Below are the code and all the weights of a small trained network. Each question names an input and a class and asks about switching units off, where a switched-off unit gives its printed mean instead of its output.

import numpy as np


def w(rows, s, z=0):
    codes = np.array(rows[::2]) - 128.0
    scale = np.full(codes.shape[1], s)
    scale[-1] = z or s
    return codes * scale


def norm(h):
    return h / np.sqrt((h * h).mean(-1, keepdims=True) + 1e-5)


def f(y):
    return np.maximum(y, 0)


def log_softmax(a):
    a = a - a.max(-1, keepdims=True)
    return a - np.log(np.exp(a).sum(-1, keepdims=True))


def net(x, mask):
    res = np.array(x, float).reshape(1, 6) / 4 @ E
    u = 0
    for l in range(2):
        y = f(norm(res) @ A[l][:, :-1].T + A[l][:, -1])
        res = res + np.where(mask[u : u + 16], y, B[l][:, -1]) @ B[l][:, :-1]
        u += 16
    return log_softmax(norm(res)[-1] @ U[:, :-1].T + U[:, -1])


A, B = {}, {}
E = w([
[120,190,47,210],'x0',
[107,124,41,198],'x1',
[29,189,100,97],'x2',
[92,136,86,177],'x3',
[141,131,1,25],'x4',
[164,219,157,147],'x5',
],0.0065)
A[0] = w([
[94,254,214,135,137],'0.n1',
[28,214,57,224,57],'0.n2',
[203,154,62,111,29],'0.n3',
[142,173,54,60,134],'0.n4',
[158,106,100,125,45],'0.n5',
[102,103,97,15,3],'0.n6',
[132,107,109,23,252],'0.n7',
[212,104,112,100,155],'0.n8',
[166,194,127,118,111],'0.n9',
[74,138,103,162,69],'0.n10',
[198,168,38,95,7],'0.n11',
[34,117,198,86,59],'0.n12',
[100,187,194,77,131],'0.n13',
[215,115,115,93,113],'0.n14',
[152,191,147,98,53],'0.n15',
[203,206,24,130,130],'0.n16',
],0.0096,0.0035)
B[0] = w([
[67,168,142,68,219],'0.n1',
[49,104,35,111,236],'0.n2',
[154,133,105,205,166],'0.n3',
[194,95,164,135,214],'0.n4',
[137,166,120,153,138],'0.n5',
[129,94,173,96,188],'0.n6',
[254,102,106,81,253],'0.n7',
[119,117,102,208,186],'0.n8',
[88,149,86,143,161],'0.n9',
[63,93,96,142,159],'0.n10',
[207,165,108,216,180],'0.n11',
[186,181,56,140,183],'0.n12',
[141,200,72,120,191],'0.n13',
[128,119,70,189,176],'0.n14',
[124,196,116,79,150],'0.n15',
[151,163,74,146,222],'0.n16',
],0.0092,0.0065)
A[1] = w([
[154,171,102,90,145],'1.n1',
[109,160,114,22,173],'1.n2',
[131,191,213,166,100],'1.n3',
[166,63,172,212,121],'1.n4',
[113,108,176,122,51],'1.n5',
[115,162,96,142,117],'1.n6',
[118,175,68,142,3],'1.n7',
[109,73,141,1,103],'1.n8',
[120,156,159,83,192],'1.n9',
[80,93,105,136,133],'1.n10',
[124,27,80,137,147],'1.n11',
[111,124,235,92,215],'1.n12',
[129,116,202,47,34],'1.n13',
[56,109,64,117,68],'1.n14',
[5,137,125,62,101],'1.n15',
[150,94,115,189,56],'1.n16',
],0.011,0.0027)
B[1] = w([
[145,109,181,159,235],'1.n1',
[154,95,107,142,242],'1.n2',
[78,189,193,135,181],'1.n3',
[69,57,193,169,223],'1.n4',
[141,145,89,115,138],'1.n5',
[80,123,66,140,201],'1.n6',
[138,99,91,133,213],'1.n7',
[211,102,129,123,200],'1.n8',
[153,144,122,136,183],'1.n9',
[107,131,150,198,183],'1.n10',
[82,145,198,47,253],'1.n11',
[113,188,139,200,188],'1.n12',
[203,154,2,224,171],'1.n13',
[124,84,88,126,227],'1.n14',
[190,155,108,141,223],'1.n15',
[107,124,177,163,189],'1.n16',
],0.008,0.0046)
U = w([
[167,134,144,35,104],'0',
[48,109,137,88,9],'1',
[144,10,143,45,128],'2',
[59,234,191,202,121],'3',
[70,232,103,39,92],'4',
[221,117,100,212,160],'5',
[35,34,226,229,137],'6',
[2,116,13,199,190],'7',
],0.016,0.012)

Each question gives the input, the list of numbers given to net, and the class t.
The units are the neurons (one row each of A and B). Each row of codes is followed by its name. A weight is (code - 128) times the scale printed after its matrix; where a second scale follows, it is the last column's (A, B and U).
mask holds one flag per neuron, layer by layer. A switched-off neuron (its flag False) gives its mean, the last column of its row in B, instead of its output. The means were averaged over made-up inputs and are rounded, as every weight is.
A unit's drop is (log p(t) with every unit on - log p(t) with that unit switched off) / (log p(t) with every unit on - log p(t) with every unit switched off).
The circuit of an input: a set's keep is (log p(t) with only the set's units on - log p(t) with every unit switched off) / (log p(t) with every unit on - log p(t) with every unit switched off). Starting from the 12 units with the biggest drops (on a tie, the unit counted first), units are removed one at a time, each time the one whose removal leaves the highest keep (on an exact tie, the one counted first), for as long as the keep stays at least 0.8.
units of the circuit, in order: the units of the circuit, biggest drop first
unit that matters most: the unit with the biggest drop
k most important neurons: the k neurons with the biggest drops, biggest first
top k neurons in layer l: the k neurons of layer l with the biggest drops, biggest first
drop when u is switched off: that unit's drop, to one decimal
input [8,-8,-7,8,3,8], class 7: units of the circuit, in order	(0.n7, 0.n9)
input [8,5,-6,-8,0,2], class 7: 2 most important neurons	(0.n7, 0.n4)
input [-7,8,-8,1,5,-6], class 6: top 2 neurons in layer 1	(1.n4, 1.n16)
input [-5,-2,6,-4,-5,3], class 4: unit that matters most	0.n13
input [0,-8,7,6,6,4], class 5: units of the circuit, in order	(1.n11, 0.n4)
input [2,2,-1,-1,7,-8], class 5: top 2 neurons in layer 0	(0.n11, 0.n2)
input [2,0,-5,3,-2,6], class 3: 2 most important neurons	(0.n2, 1.n3)
input [-7,-5,5,-2,3,-5], class 5: units of the circuit, in order	(1.n13, 0.n2)
input [7,7,-7,-5,-2,-1], class 7: units of the circuit, in order	(0.n7, 0.n4)
input [4,-3,-5,6,-8,2], class 3: top 2 neurons in layer 1	(1.n3, 1.n12)
input [7,5,-8,5,-5,-2], class 7: units of the circuit, in order	(0.n2, 0.n7)
input [7,-8,3,-2,-7,-5], class 3: top 2 neurons in layer 0	(0.n2, 0.n16)
input [-4,5,-2,-8,-2,4], class 6: top 2 neurons in layer 0	(0.n2, 0.n8)
input [-5,-4,7,4,3,0], class 0: units of the circuit, in order	(0.n7)
input [5,2,-7,4,3,6], class 7: top 2 neurons in layer 0	(0.n7, 0.n2)
input [-5,-2,-5,4,3,2], class 2: top 4 neurons in layer 0	(0.n7, 0.n11, 0.n16, 0.n12)
input [-8,5,-3,3,-8,6], class 3: drop when 0.n1 is switched off	0.1
input [1,-5,-4,0,-7,-6], class 6: 2 most important neurons	(1.n4, 0.n1)
input [3,6,0,-4,-7,1], class 7: drop when 0.n2 is switched off	0.3
input [4,7,-1,-4,-6,0], class 7: units of the circuit, in order	(0.n2)
input [-3,-1,-3,-6,-4,-7], class 6: drop when 0.n1 is switched off	0.2
